Below are the code and all the weights of a small trained network. Each question names an input and a class and asks about switching units off, where a switched-off unit gives its printed mean instead of its output.

import numpy as np


def w(rows, s, z=0):
    codes = np.array(rows[::2]) - 128.0
    scale = np.full(codes.shape[1], s)
    scale[-1] = z or s
    return codes * scale


def f(y):
    return np.maximum(y, 0)


def log_softmax(a):
    a = a - a.max(-1, keepdims=True)
    return a - np.log(np.exp(a).sum(-1, keepdims=True))


def net(x, mask):
    res = np.array(x, float).reshape(1, 4) / 4 @ E
    y = f(res @ A[0][:, :-1].T + A[0][:, -1])
    res = res + np.where(mask, y, B[0][:, -1]) @ B[0][:, :-1]
    return log_softmax(res[-1] @ U[:, :-1].T + U[:, -1])


A, B = {}, {}
E = w([
[178,133,151,117,113,192,185,233,155,179,95,235],'x0',
[106,28,208,161,141,139,201,164,95,157,88,126],'x1',
[205,88,58,207,120,153,247,34,156,160,83,93],'x2',
[118,109,12,140,169,32,121,187,176,130,66,86],'x3',
],0.012)
A[0] = w([
[219,137,146,162,167,108,136,59,152,185,141,221,156],'N1',
[169,223,94,60,101,143,79,74,132,124,237,68,197],'N2',
[185,215,60,94,134,163,155,35,185,131,158,140,150],'N3',
[70,119,122,142,129,118,240,227,164,228,21,150,209],'N4',
[42,113,208,104,201,22,57,137,110,41,185,90,201],'N5',
[93,221,145,42,73,199,89,90,114,126,224,200,246],'N6',
[194,62,218,202,160,167,156,106,84,195,77,161,216],'N7',
[108,41,71,192,155,17,72,64,167,67,113,94,169],'N8',
[118,145,134,92,98,141,129,182,232,218,124,178,109],'N9',
[175,42,36,183,189,84,173,177,220,117,60,150,175],'N10',
[255,190,100,116,126,167,129,140,209,166,86,213,253],'N11',
],0.0075,0.0034)
B[0] = w([
[109,95,142,80,75,107,138,192,140,232,92,163,170],'N1',
[62,184,132,214,117,2,135,172,70,50,176,26,228],'N2',
[157,75,99,164,21,97,128,70,123,94,71,68,203],'N3',
[170,65,173,117,69,175,115,78,171,110,160,183,224],'N4',
[121,128,162,38,218,44,57,95,90,211,197,132,236],'N5',
[68,246,103,128,143,101,160,221,25,74,87,188,233],'N6',
[117,92,170,141,62,195,137,163,112,217,154,104,220],'N7',
[147,130,96,115,228,177,190,81,129,231,72,54,248],'N8',
[189,116,98,161,172,168,28,194,134,78,72,189,176],'N9',
[99,9,77,152,140,173,165,114,227,163,158,150,246],'N10',
[121,145,129,211,84,89,99,198,196,41,45,188,209],'N11',
],0.0082,0.017)
U = w([
[124,137,216,177,64,202,181,140,56,188,125,114,237],'0',
[83,178,126,97,139,109,95,139,29,99,168,175,58],'1',
[90,190,99,194,49,96,168,144,107,116,87,88,122],'2',
[145,186,145,147,130,142,127,99,151,131,95,143,1],'3',
[154,121,68,151,186,117,177,112,142,168,76,28,77],'4',
[200,150,149,156,114,136,83,209,154,92,74,203,131],'5',
[166,87,108,158,103,151,158,149,255,142,137,169,136],'6',
[139,131,121,50,172,105,81,91,117,168,154,126,184],'7',
],0.01,0.0024)

Each question gives the input, the list of numbers given to net, and the class t.
The units are the neurons (one row each of A and B). Each row of codes is followed by its name. A weight is (code - 128) times the scale printed after its matrix; where a second scale follows, it is the last column's (A, B and U).
mask holds one flag per neuron, in row order. A switched-off neuron (its flag False) gives its mean, the last column of its row in B, instead of its output. The means were averaged over made-up inputs and are rounded, as every weight is.
A unit's drop is (log p(t) with every unit on - log p(t) with that unit switched off) / (log p(t) with every unit on - log p(t) with every unit switched off).
The circuit of an input: a set's keep is (log p(t) with only the set's units on - log p(t) with every unit switched off) / (log p(t) with every unit on - log p(t) with every unit switched off). Starting from all 11 units, units are removed one at a time, each time the one whose removal leaves the highest keep (on an exact tie, the one counted first), for as long as the keep stays at least 0.8.
circuit, biggest first: the units of the circuit, biggest drop first
top k neurons: the k neurons with the biggest drops, biggest first
drop of u: that unit's drop, to one decimal
input [-6,3,-3,-2], class 7: circuit, biggest first => (N5)
input [-7,-1,-1,-2], class 1: top 4 neurons => (N2, N10, N5, N4)
input [4,-5,1,-3], class 5: top 2 neurons => (N11, N9)
input [-2,7,-6,-3], class 1: circuit, biggest first => (N8, N5)
input [6,-6,7,-6], class 5: top 4 neurons => (N11, N9, N8, N1)
input [7,3,8,-6], class 6: top 3 neurons => (N11, N6, N4)
input [6,3,-7,-3], class 5: top 2 neurons => (N9, N2)
input [-3,6,-5,-4], class 1: top 2 neurons => (N8, N10)
input [-8,-1,3,-8], class 2: top 2 neurons => (N2, N3)
input [-2,-6,1,2], class 2: top 3 neurons => (N2, N10, N5)
input [-8,-8,-5,7], class 4: top 3 neurons => (N8, N2, N4)
input [-7,1,2,-5], class 1: circuit, biggest first => (N10, N5)
input [-8,6,7,-4], class 0: top 2 neurons => (N7, N10)
input [-1,8,-7,8], class 7: circuit, biggest first => (N5)
input [-3,7,8,4], class 6: top 2 neurons => (N10, N4)
input [0,1,1,2], class 6: drop of N5 => 0.1
input [4,5,-7,-2], class 1: drop of N11 => 0.6
input [-7,3,-5,7], class 7: drop of N5 => 2.6
input [-1,-2,0,-8], class 1: top 2 neurons => (N6, N11)
input [4,-8,-1,6], class 5: circuit, biggest first => (N11)
